Below are the code and all the weights of a small trained network. Each question names an input and a target symbol and asks about switching units off, where a switched-off unit gives its printed mean instead of its output.

import numpy as np


def w(rows, s, z=0):
    codes = np.array(rows[::2]) - 128.0
    scale = np.full(codes.shape[1], s)
    scale[-1] = z or s
    return codes * scale


def f(y):
    return y / 2 * (1 + np.tanh(0.7978845608 * (y + 0.044715 * y**3)))


def softmax(a):
    e = np.exp(a - a.max(-1, keepdims=True))
    return e / e.sum(-1, keepdims=True)


def log_softmax(a):
    a = a - a.max(-1, keepdims=True)
    return a - np.log(np.exp(a).sum(-1, keepdims=True))


def net(x, mask):
    ids = ['ΔΘΠΨΩβεζμ'.index(c) for c in x.split()]
    T = len(ids)
    res = E[ids] + P[:T]
    u = 0
    for l in range(3):
        r = res
        for j in range(2):
            rows = slice(2 * j, 2 * j + 2)
            q, k, v = (r @ M[l][rows].T for M in (Q, K, V))
            z = softmax(np.where(np.tri(T) > 0, q @ k.T / 2**0.5, -1e9)) @ v
            o = O[l][rows]
            res = res + np.where(mask[u + j], z, o[:, -1]) @ o[:, :-1]
        u += 2
        y = f(res @ A[l][:, :-1].T + A[l][:, -1])
        res = res + np.where(mask[u : u + 4], y, B[l][:, -1]) @ B[l][:, :-1]
        u += 4
    return log_softmax(res[-1] @ U[:, :-1].T + U[:, -1])


Q, K, V, O, A, B = {}, {}, {}, {}, {}, {}
E = w([
[164,93,161],'Δ',
[248,91,80],'Θ',
[181,175,132],'Π',
[145,208,115],'Ψ',
[134,114,189],'Ω',
[146,129,5],'β',
[192,124,162],'ε',
[158,136,147],'ζ',
[155,193,146],'μ',
],0.02)
P = w([
[75,127,146],'0',
[149,155,87],'1',
[231,62,183],'2',
[66,195,192],'3',
[146,95,60],'4',
[156,73,191],'5',
[26,151,7],'6',
[156,94,93],'7',
],0.013)
Q[0] = w([
[181,226,2],'L0H1',
[38,94,51],'L0H1',
[160,34,204],'L0H2',
[169,128,137],'L0H2',
],0.0085)
K[0] = w([
[108,116,103],'L0H1',
[185,164,95],'L0H1',
[162,103,130],'L0H2',
[8,59,152],'L0H2',
],0.017)
V[0] = w([
[164,118,254],'L0H1',
[96,115,5],'L0H1',
[176,154,218],'L0H2',
[185,122,64],'L0H2',
],0.0099)
O[0] = w([
[75,62,118,255],'L0H1',
[92,89,211,10],'L0H1',
[146,43,170,234],'L0H2',
[125,105,3,113],'L0H2',
],0.0069,0.0089)
A[0] = w([
[7,103,160,59],'L0N1',
[113,104,112,247],'L0N2',
[121,100,178,167],'L0N3',
[153,78,112,253],'L0N4',
],0.018,0.0029)
B[0] = w([
[130,58,167,160],'L0N1',
[113,201,152,164],'L0N2',
[254,128,122,187],'L0N3',
[120,176,153,253],'L0N4',
],0.012)
Q[1] = w([
[75,172,254],'L1H1',
[238,136,199],'L1H1',
[118,193,195],'L1H2',
[127,86,133],'L1H2',
],0.0091)
K[1] = w([
[42,153,99],'L1H1',
[7,148,51],'L1H1',
[136,79,202],'L1H2',
[106,52,73],'L1H2',
],0.011)
V[1] = w([
[88,154,119],'L1H1',
[241,2,49],'L1H1',
[229,130,68],'L1H2',
[141,83,202],'L1H2',
],0.0085)
O[1] = w([
[128,66,98,93],'L1H1',
[254,80,152,174],'L1H1',
[63,142,187,223],'L1H2',
[196,144,5,246],'L1H2',
],0.0066,0.011)
A[1] = w([
[194,134,118,100],'L1N1',
[245,83,62,4],'L1N2',
[93,1,183,90],'L1N3',
[158,35,203,202],'L1N4',
],0.0087,0.0023)
B[1] = w([
[83,119,59,204],'L1N1',
[141,131,93,246],'L1N2',
[4,1,131,143],'L1N3',
[66,196,20,196],'L1N4',
],0.0066,0.014)
Q[2] = w([
[75,103,113],'L2H1',
[188,9,59],'L2H1',
[145,125,136],'L2H2',
[127,209,159],'L2H2',
],0.012)
K[2] = w([
[113,108,233],'L2H1',
[143,136,152],'L2H1',
[252,108,123],'L2H2',
[137,140,115],'L2H2',
],0.011)
V[2] = w([
[254,38,225],'L2H1',
[104,205,142],'L2H1',
[164,229,247],'L2H2',
[29,105,169],'L2H2',
],0.0078)
O[2] = w([
[118,125,213,147],'L2H1',
[202,70,71,97],'L2H1',
[255,121,84,66],'L2H2',
[156,205,139,1],'L2H2',
],0.009,0.015)
A[2] = w([
[196,55,221,233],'L2N1',
[96,85,25,8],'L2N2',
[186,243,244,109],'L2N3',
[255,182,154,131],'L2N4',
],0.0061,0.0017)
B[2] = w([
[159,77,170,185],'L2N1',
[223,254,150,240],'L2N2',
[9,163,239,123],'L2N3',
[90,217,165,252],'L2N4',
],0.0085,0.0037)
U = w([
[191,1,8,166],'Δ',
[166,220,238,157],'Θ',
[152,195,163,57],'Π',
[148,234,99,1],'Ψ',
[66,97,72,166],'Ω',
[166,167,68,48],'β',
[209,71,168,217],'ε',
[205,76,115,111],'ζ',
[148,231,214,75],'μ',
],0.0063,0.0045)

Each question gives the input, a string of symbols that net reads in full, and the target symbol t.
The units are the heads (2 rows each of Q, K, V and O) and the neurons (one row each of A and B). Each row of codes is followed by its name. A weight is (code - 128) times the scale printed after its matrix; where a second scale follows, it is the last column's (O, A, B and U).
mask holds one flag per unit, layer by layer, with each layer's heads first. A switched-off unit (its flag False) gives its mean, the last column of its rows in O or B, instead of its output. The means were averaged over made-up inputs and are rounded, as every weight is.
A unit's drop is (log p(t) with every unit on - log p(t) with that unit switched off) / (log p(t) with every unit on - log p(t) with every unit switched off).
The circuit of an input: a set's keep is (log p(t) with only the set's units on - log p(t) with every unit switched off) / (log p(t) with every unit on - log p(t) with every unit switched off). Starting from the 12 units with the biggest drops (on a tie, the unit counted first), units are removed one at a time, each time the one whose removal leaves the highest keep (on an exact tie, the one counted first), for as long as the keep stays at least 0.8.
units of the circuit, in order: the units of the circuit, biggest drop first
most important unit: the unit with the biggest drop
k most important neurons: the k neurons with the biggest drops, biggest first
k most important neurons of layer l: the k neurons of layer l with the biggest drops, biggest first
heads that matter: for each layer, one digit per head in row order, 1 if its drop is at least 0.15 and else 0, layers parted by /
input Ω Π Ω Δ ε Δ Ω ε, target Ω: heads that matter => 01 / 11 / 11
input Δ Π Ω ε Ψ ε, target Δ: most important unit => L1N1
input Δ ε Θ ε, target ε: units of the circuit, in order => (L0N4, L2H2, L2H1)
input ε Ω Ω Θ ε ε β, target β: heads that matter => 11 / 00 / 10
input ε Ω Δ Δ, target Δ: 2 most important neurons => (L0N4, L1N4)
input Ω ε Θ Ω, target Ω: heads that matter => 00 / 00 / 01
input Ω Ω Ω Ω β, target Ω: heads that matter => 11 / 11 / 11
input Ω β Ω Ω ε Ω Ω Π, target Ω: units of the circuit, in order => (L0N3, L1H1)
input Ω Ω Ω Ω, target Ω: units of the circuit, in order => (L0N1, L1N4, L1N3)
input Θ ε β Ω Δ Θ Θ, target Θ: units of the circuit, in order => (L1H2, L0H2, L0H1)
input Θ ζ ε Θ, target Θ: heads that matter => 01 / 01 / 01
input μ Ω Ω Δ, target Δ: heads that matter => 00 / 00 / 00
input Θ Ω ζ ζ Ω, target Θ: 3 most important neurons of layer 0 => (L0N1, L0N2, L0N4)
input Δ ε Ω Ω Ω Ω, target Δ: most important unit => L1N4
input Θ μ Ω Π Ω μ ε ε, target Θ: heads that matter => 10 / 01 / 01
input Ω Ω Ω Θ ζ ε, target Δ: 2 most important neurons of layer 2 => (L2N4, L2N3)
input Ω Ω Ω Θ Δ, target Ω: heads that matter => 01 / 11 / 11
input Ω Ω μ Ω ε, target Ω: 3 most important neurons => (L0N1, L0N3, L0N4)
input Ω ε ε μ, target Ω: 2 most important neurons => (L0N1, L0N4)
input Θ Π β ζ ε, target Θ: most important unit => L1H2
